Below are the code and all the weights of a small trained network. Each question names an input and a class and asks about switching units off, where a switched-off unit gives its printed mean instead of its output.

import numpy as np


def w(rows, s, z=0):
    codes = np.array(rows[::2]) - 128.0
    scale = np.full(codes.shape[1], s)
    scale[-1] = z or s
    return codes * scale


def f(y):
    return y / 2 * (1 + np.tanh(0.7978845608 * (y + 0.044715 * y**3)))


def log_softmax(a):
    a = a - a.max(-1, keepdims=True)
    return a - np.log(np.exp(a).sum(-1, keepdims=True))


def net(x, mask):
    res = np.array(x, float).reshape(1, 4) / 4 @ E
    y = f(res @ A[0][:, :-1].T + A[0][:, -1])
    res = res + np.where(mask, y, B[0][:, -1]) @ B[0][:, :-1]
    return log_softmax(res[-1] @ U[:, :-1].T + U[:, -1])


A, B = {}, {}
E = w([
[117,40,122,104,207],'x0',
[84,131,84,254,143],'x1',
[242,118,96,167,122],'x2',
[95,50,65,94,65],'x3',
],0.0085)
A[0] = w([
[115,205,195,136,227,64],'n1',
[148,64,90,126,65,49],'n2',
[206,128,123,149,156,80],'n3',
[80,162,120,104,158,59],'n4',
[92,96,81,107,82,44],'n5',
[138,139,145,67,125,84],'n6',
[118,147,108,127,109,4],'n7',
[136,131,155,74,119,77],'n8',
[142,152,172,143,162,59],'n9',
[142,146,123,71,130,95],'n10',
[118,113,119,169,131,63],'n11',
[63,117,125,204,132,83],'n12',
[69,138,176,119,147,72],'n13',
[130,89,75,98,228,74],'n14',
[126,201,124,134,19,34],'n15',
[104,90,142,117,183,64],'n16',
[56,147,147,109,147,83],'n17',
[114,57,155,135,183,64],'n18',
[97,148,151,123,149,60],'n19',
[76,148,110,102,128,24],'n20',
[174,115,175,42,112,95],'n21',
[19,146,163,99,147,49],'n22',
[142,63,156,129,176,84],'n23',
[250,86,94,155,122,44],'n24',
[97,102,124,205,147,108],'n25',
[69,79,103,105,59,81],'n26',
[148,105,152,78,138,84],'n27',
[116,175,146,135,62,61],'n28',
[83,153,140,118,115,45],'n29',
[111,109,104,193,136,91],'n30',
[99,130,91,171,148,72],'n31',
[147,91,123,128,175,80],'n32',
],0.016,0.0041)
B[0] = w([
[161,45,103,119,252,249],'n1',
[171,77,129,136,186,209],'n2',
[144,60,155,140,97,203],'n3',
[134,97,149,132,99,154],'n4',
[141,68,117,146,197,200],'n5',
[76,123,75,116,114,187],'n6',
[142,137,138,121,132,120],'n7',
[166,181,56,121,89,182],'n8',
[138,96,115,127,182,166],'n9',
[82,121,89,108,119,175],'n10',
[107,118,109,103,118,158],'n11',
[117,157,64,86,95,236],'n12',
[152,97,144,154,82,178],'n13',
[100,199,182,139,173,227],'n14',
[94,223,201,123,176,236],'n15',
[115,160,177,128,131,180],'n16',
[129,103,159,155,62,189],'n17',
[132,203,161,135,156,203],'n18',
[146,96,142,134,116,142],'n19',
[141,102,136,145,104,151],'n20',
[100,144,29,104,104,254],'n21',
[147,103,175,153,22,229],'n22',
[129,191,162,137,152,195],'n23',
[147,70,182,163,13,254],'n24',
[84,140,60,94,127,231],'n25',
[169,57,128,144,208,238],'n26',
[122,163,88,98,124,187],'n27',
[118,192,170,140,145,187],'n28',
[132,125,155,148,95,150],'n29',
[99,135,76,86,111,212],'n30',
[157,163,75,92,104,189],'n31',
[111,156,163,139,131,171],'n32',
],0.033,0.0079)
U = w([
[97,169,68,57,114,129],'0',
[162,98,218,157,70,253],'1',
[194,74,154,127,253,51],'2',
[104,253,245,119,187,47],'3',
],0.0061,0.0037)

Each question gives the input, the list of numbers given to net, and the class t.
The units are the neurons (one row each of A and B). Each row of codes is followed by its name. A weight is (code - 128) times the scale printed after its matrix; where a second scale follows, it is the last column's (A, B and U).
mask holds one flag per neuron, in row order. A switched-off neuron (its flag False) gives its mean, the last column of its row in B, instead of its output. The means were averaged over made-up inputs and are rounded, as every weight is.
A unit's drop is (log p(t) with every unit on - log p(t) with that unit switched off) / (log p(t) with every unit on - log p(t) with every unit switched off).
The circuit of an input: a set's keep is (log p(t) with only the set's units on - log p(t) with every unit switched off) / (log p(t) with every unit on - log p(t) with every unit switched off). Starting from the 12 units with the biggest drops (on a tie, the unit counted first), units are removed one at a time, each time the one whose removal leaves the highest keep (on an exact tie, the one counted first), for as long as the keep stays at least 0.8.
circuit, biggest first: the units of the circuit, biggest drop first
k most important neurons: the k neurons with the biggest drops, biggest first
drop of u: that unit's drop, to one decimal
input [3,-6,-2,-7], class 2: most important neuron	n1
input [1,-2,-4,-4], class 1: 4 most important neurons	n22, n26, n5, n17
input [-8,6,-6,6], class 3: 2 most important neurons	n15, n28
input [1,4,5,-3], class 1: 3 most important neurons	n24, n21, n3
input [8,8,-1,-7], class 0: 2 most important neurons	n25, n12
input [7,1,-7,-7], class 1: 4 most important neurons	n22, n17, n13, n26
input [-7,-3,3,-7], class 2: 2 most important neurons	n1, n9
input [-6,-7,-8,8], class 1: 4 most important neurons	n22, n1, n17, n26
input [-1,6,-1,-7], class 2: 2 most important neurons	n1, n21
input [3,0,-6,-8], class 2: 2 most important neurons	n1, n24
input [8,7,0,-3], class 3: 2 most important neurons	n14, n18
input [-6,6,-2,8], class 2: 2 most important neurons	n26, n5
input [8,5,8,6], class 1: 4 most important neurons	n24, n15, n3, n2
input [6,-2,7,-6], class 1: circuit, biggest first	n24
input [-3,-2,-7,7], class 1: drop of n22	2.3
input [-7,-1,2,5], class 3: drop of n15	1.1
input [-7,5,-8,6], class 1: drop of n22	0.6
